x = (120, 119, 128, 119, 138, 121, 103, 120, 118, 121)
x[0] = 120
x[7] = 120
x[9] = 121
x[1] = 119

W =
[[115 113 142 118 143]
 [112 115 139 114 145]
 [151 105 153 150 122]
 [109 141 112 104 136]
 [143 145 111 142 103]
 [150 102 157 146 127]
 [138 149 104 120 106]
 [111 123 140 112 143]
 [146 144 114 140 108]
 [113 116 144 115 148]
 [106 140 114 105 138]]
W[0][0]	115
W[6][4]	106
W[10]	[106, 140, 114, 105, 138]
W[6][0]	138
W[2][3]	150
W[:, 4]	[143, 145, 122, 136, 103, 127, 106, 143, 108, 148, 138]
W[10][3]	105
W[9][1]	116
W[:, 2]	[142, 139, 153, 112, 111, 157, 104, 140, 114, 144, 114]
W[10][2]	114
W[8]	[146, 144, 114, 140, 108]
W[8][3]	140
W[1]	[112, 115, 139, 114, 145]
W[1][0]	112
W[3][0]	109
W[7][1]	123
W[:, 3]	[118, 114, 150, 104, 142, 146, 120, 112, 140, 115, 105]
W[9][2]	144
W[3]	[109, 141, 112, 104, 136]
W[8][1]	144
W[0][1]	113
W[5][3]	146
W[8][4]	108

arr =
[[126 110 137 140 110 144 128 139]
 [119 155 107 124 153 116 119 126]
 [109 128 117 150 124 146 113 150]
 [129 101 145 140 102 147 132 139]]
arr[0,0]: 126
arr[-3,-3]: 116
arr[-1,-2]: 132
arr[-2,-8]: 109
arr[-4,4]: 110
arr[:, 3]: [140, 124, 150, 140]
arr[-3,7]: 126
arr[:, 6]: [128, 119, 113, 132]
arr[2]: [109, 128, 117, 150, 124, 146, 113, 150]
arr[3,-3]: 147
arr[-4,-6]: 137

A =
[[129 133 140 138 124 133 145 128 149 105]
 [138 121 135 116 112 119 119 116 112 149]
 [129 127 143 136 117 133 137 120 139 129]
 [145 132 118 132 145 136 126 142 126 113]
 [143 107 127 105 137 115 130 117 119 129]
 [125 134 128 142 101 127 120 127 132 114]
 [109 135 148 134 114 111 140 128 145 137]
 [151 114 115 106 141 130 109 123 102 132]]
Indices start at 0.
(0, 0) -> 129
(3, 5) -> 136
(7, 5) -> 130
(7, 9) -> 132
(1, 6) -> 119
(7, 3) -> 106
(4, 4) -> 137
(3, 8) -> 126
(4, 7) -> 117
(7, 4) -> 141
(0, 2) -> 140
(0, 9) -> 105
(6, 2) -> 148
(3, 3) -> 132
(5, 1) -> 134
(3, 0) -> 145
(6, 1) -> 135
(6, 6) -> 140
(4, 1) -> 107
(5, 0) -> 125
(3, 2) -> 118
(7, 6) -> 109
(2, 0) -> 129
(7, 2) -> 115
(5, 9) -> 114

data = ((122, 137, 138, 124, 131, 133), (131, 120, 113, 117, 122, 119), (130, 115, 123, 106, 127, 124), (107, 121, 124, 140, 147, 147), (123, 125, 123, 145, 112, 118), (129, 124, 128, 138, 137, 130), (138, 116, 138, 117, 132, 130), (141, 131, 134, 139, 123, 125))
data[0, 0] -> 122
data[3] -> [107, 121, 124, 140, 147, 147]
data[5] -> [129, 124, 128, 138, 137, 130]
data[1, 3] -> 117
data[2] -> [130, 115, 123, 106, 127, 124]
data[5, 4] -> 137
data[1, 2] -> 113
data[0, 2] -> 138
data[4, 3] -> 145
data[:, 2] -> [138, 113, 123, 124, 123, 128, 138, 134]
data[6, 4] -> 132
data[2, 4] -> 127
data[1] -> [131, 120, 113, 117, 122, 119]
data[:, 5] -> [133, 119, 124, 147, 118, 130, 130, 125]
data[:, 4] -> [131, 122, 127, 147, 112, 137, 132, 123]
data[6, 5] -> 130
data[:, 1] -> [137, 120, 115, 121, 125, 124, 116, 131]
data[6, 3] -> 117
data[5, 2] -> 128
data[3, 1] -> 121
data[:, 3] -> [124, 117, 106, 140, 145, 138, 117, 139]
data[1, 5] -> 119
data[5, 0] -> 129

B = [114, 132, 132, 135, 152, 120, 128, 136, 138, 116, 116, 129, 129, 119, 124]
B[-15] => 114
B[13] => 119
B[-9] => 128
B[12] => 129
B[-14] => 132
B[14] => 124

m = (139, 128, 124, 148, 112, 105, 137, 111, 110, 128, 129, 128, 99)
m[-13] => 139
m[-1] => 99
m[1] => 128
m[-4] => 128
m[-10] => 148
m[-11] => 124
m[6] => 137

M =
array([[122, 121, 125, 128, 123, 135, 127, 131, 116],
       [128, 127, 118, 136, 110, 122, 118, 130, 105]])
M[0, -9]: 122
M[-2, -7]: 125
M[-1, 4]: 110
M[0, -4]: 135
M[0, -2]: 131
M[-1, -3]: 118
M[-1]: [128, 127, 118, 136, 110, 122, 118, 130, 105]
M[-2]: [122, 121, 125, 128, 123, 135, 127, 131, 116]

X =
[[138 117 109 116 120]
 [134 156 130 152 113]
 [139 122 129 144 155]
 [114 150 133 117 124]]
X[0][0] -> 138
X[-2][0] -> 139
X[2][-3] -> 129
X[:, 2] -> [109, 130, 129, 133]
X[1][2] -> 130
X[2][4] -> 155
X[3][1] -> 150
X[:, 1] -> [117, 156, 122, 150]

grid = [108 135 119 148 151 154 108 139 102 136 140 143 120 129]
grid[-14]	108
grid[-12]	119
grid[6]	108
grid[-1]	129
grid[-9]	154

a = [119 112 143 133 128 139 125 104 116 148 136 114 141 120]
a[0]: 119
a[-2]: 141
a[-7]: 104
a[-6]: 116
